Here is a tiny trained network, its code and every weight. The questions are about switching its units off for an input and a class, where a switched-off unit gives its printed mean instead of its output.

import numpy as np


def w(rows, s, z=0):
    codes = np.array(rows[::2]) - 128.0
    scale = np.full(codes.shape[1], s)
    scale[-1] = z or s
    return codes * scale


def f(y):
    return np.maximum(y, 0)


def log_softmax(a):
    a = a - a.max(-1, keepdims=True)
    return a - np.log(np.exp(a).sum(-1, keepdims=True))


def net(x, mask):
    res = np.array(x, float).reshape(1, 6) / 4 @ E
    y = f(res @ A[0][:, :-1].T + A[0][:, -1])
    res = res + np.where(mask, y, B[0][:, -1]) @ B[0][:, :-1]
    return log_softmax(res[-1] @ U[:, :-1].T + U[:, -1])


A, B = {}, {}
E = w([
[116,126,142,123,134,144,148,128,135],'x0',
[129,127,135,123,144,140,138,132,136],'x1',
[128,29,118,145,181,20,216,71,101],'x2',
[168,200,115,67,109,110,217,221,42],'x3',
[175,79,246,53,131,134,72,82,57],'x4',
[131,255,143,37,131,81,151,24,196],'x5',
],0.011)
A[0] = w([
[180,182,148,122,93,112,211,208,63,6],'n0',
[135,166,111,107,105,217,37,156,164,96],'n1',
[77,125,137,124,81,128,142,115,121,79],'n2',
[110,41,103,147,128,168,104,175,127,111],'n3',
[142,70,177,167,119,169,104,183,85,102],'n4',
[155,233,153,43,130,60,144,70,177,108],'n5',
[130,157,130,106,99,156,74,182,159,72],'n6',
[181,177,96,58,97,149,202,199,43,33],'n7',
[89,62,101,139,132,171,62,85,188,46],'n8',
[101,120,155,164,120,111,96,102,164,3],'n9',
[117,105,123,137,141,103,161,106,114,25],'n10',
[117,152,22,173,141,123,149,155,218,58],'n11',
[120,138,67,138,131,141,142,148,159,26],'n12',
[98,140,61,121,135,165,110,127,144,45],'n13',
[161,45,91,207,146,185,115,191,83,127],'n14',
[97,73,99,121,98,146,134,220,63,91],'n15',
[195,111,183,67,139,120,111,124,51,13],'n16',
[133,184,115,43,113,104,150,42,207,101],'n17',
[138,177,122,115,110,213,64,172,137,75],'n18',
[91,66,141,172,140,171,41,46,238,65],'n19',
[106,176,140,90,116,91,110,83,152,45],'n20',
[220,71,252,56,116,159,69,75,92,35],'n21',
[65,155,72,198,97,107,195,151,172,37],'n22',
[151,95,131,135,171,68,160,120,113,46],'n23',
[104,165,58,200,107,110,183,171,185,35],'n24',
[148,147,125,123,147,131,141,116,146,63],'n25',
[76,137,143,192,163,137,56,81,148,46],'n26',
[159,177,148,133,107,195,100,163,156,99],'n27',
[131,114,148,161,169,135,112,169,123,58],'n28',
[134,122,126,133,138,117,109,150,127,41],'n29',
[140,124,121,142,124,90,150,86,97,81],'n30',
[129,199,139,116,87,206,59,148,142,78],'n31',
[128,39,109,130,198,10,209,98,138,101],'n32',
[94,162,153,131,63,185,70,172,145,82],'n33',
],0.011,0.0058)
B[0] = w([
[81,181,62,46,176,46,101,189,122,206],'n0',
[76,85,140,173,56,78,186,70,136,211],'n1',
[143,124,118,144,142,116,110,119,102,129],'n2',
[198,154,149,163,137,117,101,121,193,194],'n3',
[205,130,158,176,175,155,81,131,176,198],'n4',
[212,148,164,189,194,147,66,142,230,251],'n5',
[114,95,129,131,92,90,161,83,116,177],'n6',
[121,214,60,47,176,63,155,202,93,224],'n7',
[124,196,111,52,170,83,132,188,132,187],'n8',
[109,164,115,106,150,105,142,158,131,150],'n9',
[115,98,174,122,110,80,116,93,118,152],'n10',
[91,82,119,140,99,213,48,139,69,204],'n11',
[113,115,128,139,130,170,115,126,94,155],'n12',
[117,83,150,117,128,149,128,142,86,150],'n13',
[209,108,180,161,165,130,104,107,213,229],'n14',
[233,172,144,164,177,127,75,129,206,201],'n15',
[52,113,96,123,112,187,78,140,90,188],'n16',
[234,132,169,205,148,144,104,147,202,234],'n17',
[102,78,177,132,90,91,183,96,119,202],'n18',
[128,223,43,23,212,64,145,232,80,229],'n19',
[164,117,156,153,122,142,113,132,173,177],'n20',
[48,96,59,149,73,254,55,140,46,231],'n21',
[92,116,127,125,90,212,104,147,96,198],'n22',
[79,95,172,140,112,86,147,85,138,173],'n23',
[89,147,109,125,109,219,69,111,79,200],'n24',
[114,136,127,123,149,132,114,128,149,139],'n25',
[118,203,85,84,178,95,144,151,115,176],'n26',
[112,85,170,130,113,91,190,78,124,188],'n27',
[148,161,128,147,127,138,141,117,147,150],'n28',
[142,133,131,127,120,128,115,121,129,130],'n29',
[125,92,136,170,120,122,163,119,110,158],'n30',
[126,70,150,159,91,89,198,85,110,211],'n31',
[81,39,176,143,29,43,225,34,90,249],'n32',
[114,84,153,139,93,90,166,64,112,194],'n33',
],0.0089,0.019)
U = w([
[193,122,141,149,163,152,106,148,197,255],'0',
[104,76,140,122,115,93,204,103,110,132],'1',
[121,169,96,36,173,97,142,198,107,65],'2',
[86,101,112,117,127,247,79,151,78,66],'3',
],0.014,0.00091)

Each question gives the input, the list of numbers given to net, and the class t.
The units are the neurons (one row each of A and B). Each row of codes is followed by its name. A weight is (code - 128) times the scale printed after its matrix; where a second scale follows, it is the last column's (A, B and U).
mask holds one flag per neuron, in row order. A switched-off neuron (its flag False) gives its mean, the last column of its row in B, instead of its output. The means were averaged over made-up inputs and are rounded, as every weight is.
A unit's drop is (log p(t) with every unit on - log p(t) with that unit switched off) / (log p(t) with every unit on - log p(t) with every unit switched off).
The circuit of an input: a set's keep is (log p(t) with only the set's units on - log p(t) with every unit switched off) / (log p(t) with every unit on - log p(t) with every unit switched off). Starting from the 12 units with the biggest drops (on a tie, the unit counted first), units are removed one at a time, each time the one whose removal leaves the highest keep (on an exact tie, the one counted first), for as long as the keep stays at least 0.8.
units of the circuit, in order: the units of the circuit, biggest drop first
k most important neurons: the k neurons with the biggest drops, biggest first
drop of u: that unit's drop, to one decimal
input [-2,-7,-5,-2,5,4], class 1: 2 most important neurons : n31, n1
input [1,-2,5,-8,5,-4], class 2: units of the circuit, in order : n19
input [6,1,4,1,3,-4], class 0: 3 most important neurons : n4, n1, n15
input [-3,4,-5,8,8,-4], class 2: 4 most important neurons : n7, n0, n11, n24
input [1,-1,5,6,0,-5], class 2: 3 most important neurons : n0, n7, n5
input [3,-8,-4,-1,-4,-3], class 1: 3 most important neurons : n21, n5, n1
input [7,1,-1,-8,7,-5], class 2: 2 most important neurons : n19, n8
input [-2,-6,-1,-6,7,3], class 3: 3 most important neurons : n21, n7, n0
input [0,-4,-8,-8,-3,7], class 1: 3 most important neurons : n1, n31, n33
input [0,5,1,0,8,7], class 3: 3 most important neurons : n21, n16, n14
input [6,5,1,7,0,7], class 0: 2 most important neurons : n5, n17
input [-3,-3,5,6,-6,-1], class 2: 3 most important neurons : n0, n7, n21
input [-3,-6,5,-2,6,8], class 0: drop of n5 : 0.5
input [-8,-4,-4,0,5,0], class 3: units of the circuit, in order : n21
input [8,1,-4,5,7,-1], class 3: drop of n21 : 4.5
input [7,7,3,4,-1,1], class 2: drop of n1 : 0.3
